[ -2.4  -6.8   4.1  -0.9   9.1   5.1   8.9 -10.6 -12.2  14.2   6.8   4.0
 -20.2  -9.0  -8.3   7.6  17.0 -10.3  -5.7  24.6 -11.6 -18.4 -12.3   0.2
  -3.1  26.7  16.0 -42.7  -0.6   7.8 -15.5 -10.4  -3.0   1.2 -20.5  -8.4
  -9.6 -21.0   7.3   0.0 -19.0 -20.3  13.3 -13.6  -2.8  -4.1  -9.8   2.2
 -31.7  -0.4  34.8  10.8   4.7  10.4  -1.2  -0.2  -1.1] : Q.V
[  6.9 -27.5  11.4   6.6   2.4  -0.7   3.0   2.5  -7.3  -4.2  -6.4   4.4
 -28.9 -47.0  -7.1  20.7   4.5   3.5   7.0   8.8 -13.9  -2.1 -31.0  14.3
 -10.3   2.0  19.6 -43.6  -2.7   2.9  -0.9  -9.7   4.0  15.6 -15.7  -3.8
   4.9  -9.7   7.9   4.1  -5.0 -20.8  13.1   2.2 -18.1 -18.4 -28.8  -1.6
  -2.5   6.0  26.8   4.2  -1.1 -16.3   2.7   5.7   5.6] : Q.V
[ -5.1  -3.1 -10.1  -5.2   7.4 -11.1 -26.8 -21.9  32.5  21.3  12.6  -0.6
  -0.1  13.0  -7.5   7.0  26.5 -13.4 -24.9  28.3   4.7 -11.7  -0.8  13.9
 -17.6   5.4  15.8   3.4  -8.1   8.7 -15.1  -9.7   9.1 -16.4 -11.1 -22.5
 -12.1 -16.5  19.5  -4.2   4.3  -8.1 -21.0  -3.5  -6.8  -2.1   3.1  27.4
   0.8   7.9 -14.1   5.3   0.0  12.6   0.4  -7.0   0.8] : U.G
[ -6.5 -25.4  -0.5  26.6  10.2   4.4 -15.3 -14.3  22.0   7.6  -2.3  18.5
 -11.9  -2.6  -0.2  17.3  -2.2  -7.3 -20.5  20.6   0.8  -4.8   1.1   9.0
  -1.7  10.6  17.1 -17.4  -2.7  -1.6   2.8 -30.0   8.8 -40.6 -14.5 -16.8
  -5.0  -6.0   5.8  -0.8   8.6  -8.5   1.5   1.4   0.5  -7.8   6.4  14.5
   2.8   7.2  -3.8   5.6   2.2  10.8  14.2  -5.3  -6.5] : U.G
[-10.9 -28.2  -9.8  20.6   5.2  -4.2 -50.5 -23.8   8.6  10.5  -2.6   4.1
 -17.1  10.8 -10.4  -6.6  23.3 -11.3 -10.4  22.5  -5.0 -10.9  -6.3   5.3
 -14.2  14.3  22.5   6.9   6.6 -11.6   8.4 -10.7  21.3  -2.4 -21.8 -28.8
   0.6 -18.1  18.9   2.6   7.7   1.3  -9.4 -23.4 -13.7  -2.2 -15.9  20.6
   9.6  -5.1 -20.9  15.5 -10.2  12.1  -4.1  -1.2   9.4] : U.G
[  2.4  -2.6  -1.1   2.6   9.8  -2.4  -0.6 -28.8   9.2   2.2   1.6  10.0
  -4.6   2.6  -7.1  31.8  16.1  -4.0 -26.0   9.2  -4.3  -8.6   0.2   2.5
 -16.1  12.1   9.6   1.6  -3.4   4.2 -15.0 -10.9  14.0 -45.9 -12.0  -5.0
  -7.4 -12.7  10.2   2.0  12.5 -11.8   6.5   2.4 -12.3 -14.5   1.4   4.7
   4.9   5.0  -3.5  -9.8  -3.6  13.0  13.8   6.7   3.6] : U.G
[-11.3  -5.5   0.5   7.3   8.1  -1.2   7.0   2.7 -11.3   4.2  -4.7  -3.5
  -6.2  -5.1 -14.1  10.7   7.3  -2.6   6.9  18.3  -0.5  -2.3  -6.7   6.5
   3.4   7.3  18.4 -38.7   4.0   9.6  -2.5  -4.1   1.0  -1.2 -14.3  -6.5
   1.7  -9.7   1.2  -7.8  -1.5  -9.3  13.5  -2.2  -6.6   7.6  -6.5   1.5
 -12.3  11.5  34.0   9.1   5.6   7.0 -10.5  -1.8  -1.2] : Q.V
[-24.3  -2.1   0.2  -0.5  -0.8 -10.1 -27.1 -21.3  24.3   8.5   5.1  -2.2
  -4.9   9.7  -2.2   9.0  15.3 -16.2 -33.4  14.8   5.5 -21.4 -12.5   4.7
 -10.1  17.7  24.3 -42.1 -14.6   9.2 -16.3  -5.8  29.8 -44.0  -2.5 -15.5
  -1.9  -7.8  11.4   7.4  -0.9   0.7  -9.3   5.3 -11.1 -15.9   5.3  20.9
  19.9   5.3 -15.7   0.7   0.9  14.2  -3.4  -2.3   3.1] : U.G
[  9.8  23.7  -1.3  11.3  14.5   2.2   3.6  -3.1  -9.1   8.4  -0.1  -4.8
 -20.8  -1.6   1.7  21.1  26.5 -22.3 -19.0  11.8  -3.5 -18.9  -8.9   3.5
   4.1  26.4  15.0 -32.7  -3.1  10.7 -12.9  -7.1  -0.7 -20.1   1.0  -1.4
  -6.8 -26.8  23.8  -2.6  -5.7 -22.6  12.7 -12.7 -11.5   2.6   8.2   3.3
 -42.6   7.3  41.5  -4.5  -1.5  -1.5 -11.9   0.5   0.9] : Q.V
[  1.8  12.8  -4.7   2.4   2.9   3.0  19.6   7.3  -8.5   5.1   0.9   1.5
 -26.1   2.8   2.2  12.8   7.3  -1.4 -11.1  27.1   5.5  -0.2 -10.9  12.3
  -0.4  10.2  16.6 -37.0  13.3  11.6 -27.7  -1.4  -1.7   0.0 -37.0   3.9
 -13.1 -15.5   9.9   0.2  -4.1  19.7  12.0   4.6 -10.4   9.1 -10.0   9.4
 -25.4  15.1  34.6  -5.6   0.4   6.1  -9.5   1.3   3.9] : Q.V
[ -9.8   0.1  -5.3  11.2  17.7   8.3 -13.3 -26.0  18.5   0.3   4.3   4.2
  -6.1  12.6  -0.5  22.0  15.0  -9.2 -33.1  23.6  -3.6  -9.0  -6.4  -2.3
  -9.8  21.7  17.4  -2.1   1.1 -10.6   4.1  -5.4   5.2 -56.8 -18.3 -19.5
 -15.3 -11.8  15.4   0.9   9.7 -16.4  30.3  -0.5  13.2 -10.5  10.3  18.6
  -1.1   0.5   1.8  -0.6   5.2  13.8   0.2  -4.0   3.4] : U.B
[ -1.6 -10.2 -10.5  -1.1   7.1  -7.2 -24.4 -20.4  14.0  10.2   2.5   6.8
 -17.2   4.6   0.0  13.5  -3.7  -9.7 -26.7  15.2   4.5 -11.3  -3.1  13.1
  -1.5  11.5  13.4   1.3  -1.0   0.1   3.1  -6.1  13.2 -39.2 -14.9 -27.7
   8.5  -1.5   7.3  -0.1   5.4  -1.8  -7.3  -1.8  -8.5  -9.6  -9.8   4.8
   1.9   6.8 -15.2   2.9  -1.7   5.3   9.5  -1.1  18.1] : U.B
[ -0.1  10.0  -8.4   4.5   9.6  -2.4  -3.6 -18.6   6.0   7.7   7.4  -5.9
 -12.4   2.8 -30.3  13.9  16.2  -5.8 -31.4  19.1 -11.6  -7.8  -8.6   0.2
 -20.9   4.3  17.9 -15.5  -5.3  -2.5 -11.5  -9.6  14.0 -33.9 -10.5 -11.1
 -11.4  -1.7  17.8  -2.0   6.8 -22.3   0.4 -11.8  -8.7 -12.1  -1.0  25.0
  -1.2   3.3 -20.0  -1.1  -0.5  10.7  18.8   3.2  -2.8] : U.G
[ -9.8  -0.7  -4.3  -3.0   4.6  -2.0  -3.5 -15.4   6.5   6.1  11.0  -4.6
  -1.6  -4.0   1.2   5.2  10.8 -12.9 -23.6  27.5   2.7  -3.1  -9.6   8.1
 -18.0  13.8  16.5 -10.1   0.1  -8.6 -12.9 -13.4   5.8 -20.4 -18.6 -18.2
 -10.4   0.1   5.5 -12.4   2.7  -7.9 -11.9   6.2  -2.2  -5.2   3.7  33.3
  12.1   4.9  -5.2  -5.5   3.2   1.3  19.2   1.7  -1.5] : U.G
[ -4.3 -10.2  -3.2   5.6  12.9  -0.7 -14.8 -22.4  26.0   6.4  -1.1   2.4
  -1.8  10.0  -8.8  22.0   9.6  -7.2 -15.3  18.2   1.5 -11.4  -6.1  -3.4
  -4.8  19.7  19.9 -22.1  -8.5   2.7  12.9  -9.8  14.2 -22.3 -10.9 -21.6
 -15.0  -6.1  15.6  -9.3  -8.6  -6.9   0.9   5.7  -6.8 -18.3  -5.6   7.6
 -10.3   5.4   5.4   4.0   3.7  13.5   0.9  -6.3 -11.7] : U.B
[  3.1   9.1  -3.0   3.5  10.6 -19.4 -18.5 -19.7  24.8  12.1   3.5  11.0
  -2.6 -10.9   4.9  38.6   4.0   0.8 -37.0   3.4  10.8 -18.6  -5.8  13.4
  -9.9  12.9  18.0 -13.2 -10.3   3.2  -8.4  -5.1   5.8 -60.1 -17.4 -21.0
  -8.3  -4.8  15.1   1.3  -2.7   0.1  -8.5   1.2 -17.5  -8.1   0.8  13.1
   6.6  22.4  -1.0  -7.7   6.9   8.8  18.3   2.8   6.8] : U.B
[  1.6   0.8  -9.1  11.7  26.9  -4.3 -14.6 -18.5  17.1  15.6  14.4   1.5
 -18.5   5.7   0.1  33.7   0.6 -14.9 -24.2  23.0   2.6 -15.1  -9.5  14.1
   6.2  22.5  20.0 -17.1  -8.4  11.7   6.5  -8.8  15.8 -37.7  -9.1 -27.0
  -3.4  -2.3  22.0   2.7  -6.4 -14.9  -7.3  -4.1  -2.5  -8.2   9.2   9.9
  -4.4  13.9  10.1   1.1   8.7  -2.7  -6.7  -8.1  10.8] : U.B
[  1.4   7.0  -5.5  12.8  16.1  -5.4 -23.5 -21.9  28.3   9.3   7.4   7.0
 -14.4   3.1   0.5  19.5  36.0 -25.6 -34.1  14.6   5.5 -27.8  -0.8   1.1
 -53.3  25.7  20.8  -9.7 -10.7  15.0  -0.5  -7.9   1.2 -44.5 -15.9 -26.4
 -14.3 -17.7   8.4  -9.2  -7.4  -1.3   0.0   3.8 -16.3  -5.8   1.0   3.0
   5.7   3.8   5.6  -0.4   2.4   8.5   8.8  -0.3  31.2] : U.B
[ -4.2  -3.7  -4.1   7.5  14.1  -9.5   1.0  -1.7  -7.4   7.1  -8.1  -1.0
  -1.8  -1.7   5.8  18.4   1.7 -10.9 -19.6  23.9 -10.2  -9.1  -7.2   7.3
  -0.9   4.1  13.8 -28.1  -4.4   4.6 -15.2  -0.5   2.6 -16.5 -17.1  -6.6
   3.4  -2.5   6.0   9.7  -1.7 -22.1  19.1  -3.9   9.3  -7.0  -0.7   0.0
 -12.1  17.7  13.3   6.9   5.7   9.5 -11.5   8.3   4.6] : Q.V
[ -6.3  -0.9 -13.5  10.6  13.7  10.6  -1.9 -14.6  15.6   8.8   4.8   1.5
  -5.3  -2.9  -0.4  22.8  14.2  -7.0 -28.7  22.9  -0.3 -27.0  -8.9   3.4
 -15.3  17.8  16.0 -12.9  -5.8  12.1 -10.6  -6.6   2.4 -34.7 -23.1 -12.6
 -17.7  -6.8  12.2  16.3 -11.4  -7.4 -12.5   2.1  -8.4  -3.7   8.1   1.3
 -21.4  14.8   6.9  -4.5   3.9  14.2   4.4   9.0   8.2] : U.G
[ -0.1 -17.4  -0.5   1.3   2.4   6.2  -1.4   4.4   8.7   6.1   7.3  -1.7
 -10.6   0.1  -4.0  26.8  -2.4  -9.1  -7.8  10.9  10.6 -15.4 -18.3  10.8
  31.6  33.1  29.5 -31.6  -8.1  30.1 -18.1  -3.6  -8.6 -20.6 -13.6 -15.5
  -4.8 -23.2   3.9  -7.4   3.7 -16.2   0.3   2.5 -12.9  10.6   0.5  -5.0
  -8.6  15.0  58.3  11.0  15.2  11.6 -12.5  -8.2   1.7] : Q.T
[-13.1  -0.7   5.1 -11.6   8.1 -11.3 -11.7 -18.3  18.5   6.7   6.2   8.6
 -11.4  -6.8   6.0  12.8   9.9 -12.8 -21.6  19.7  -8.7  -6.3 -11.2   4.1
 -13.3  18.6  15.2 -18.3 -15.4   7.4 -19.2  -9.2   6.4 -24.5 -18.9 -14.5
 -36.6  -0.7   8.2   2.9   4.1  -6.3 -12.4  11.1  -5.4 -18.6   4.3  10.4
  18.6  -1.8  -8.9  -3.8   3.3  13.4  13.2  -0.8 -14.2] : U.G
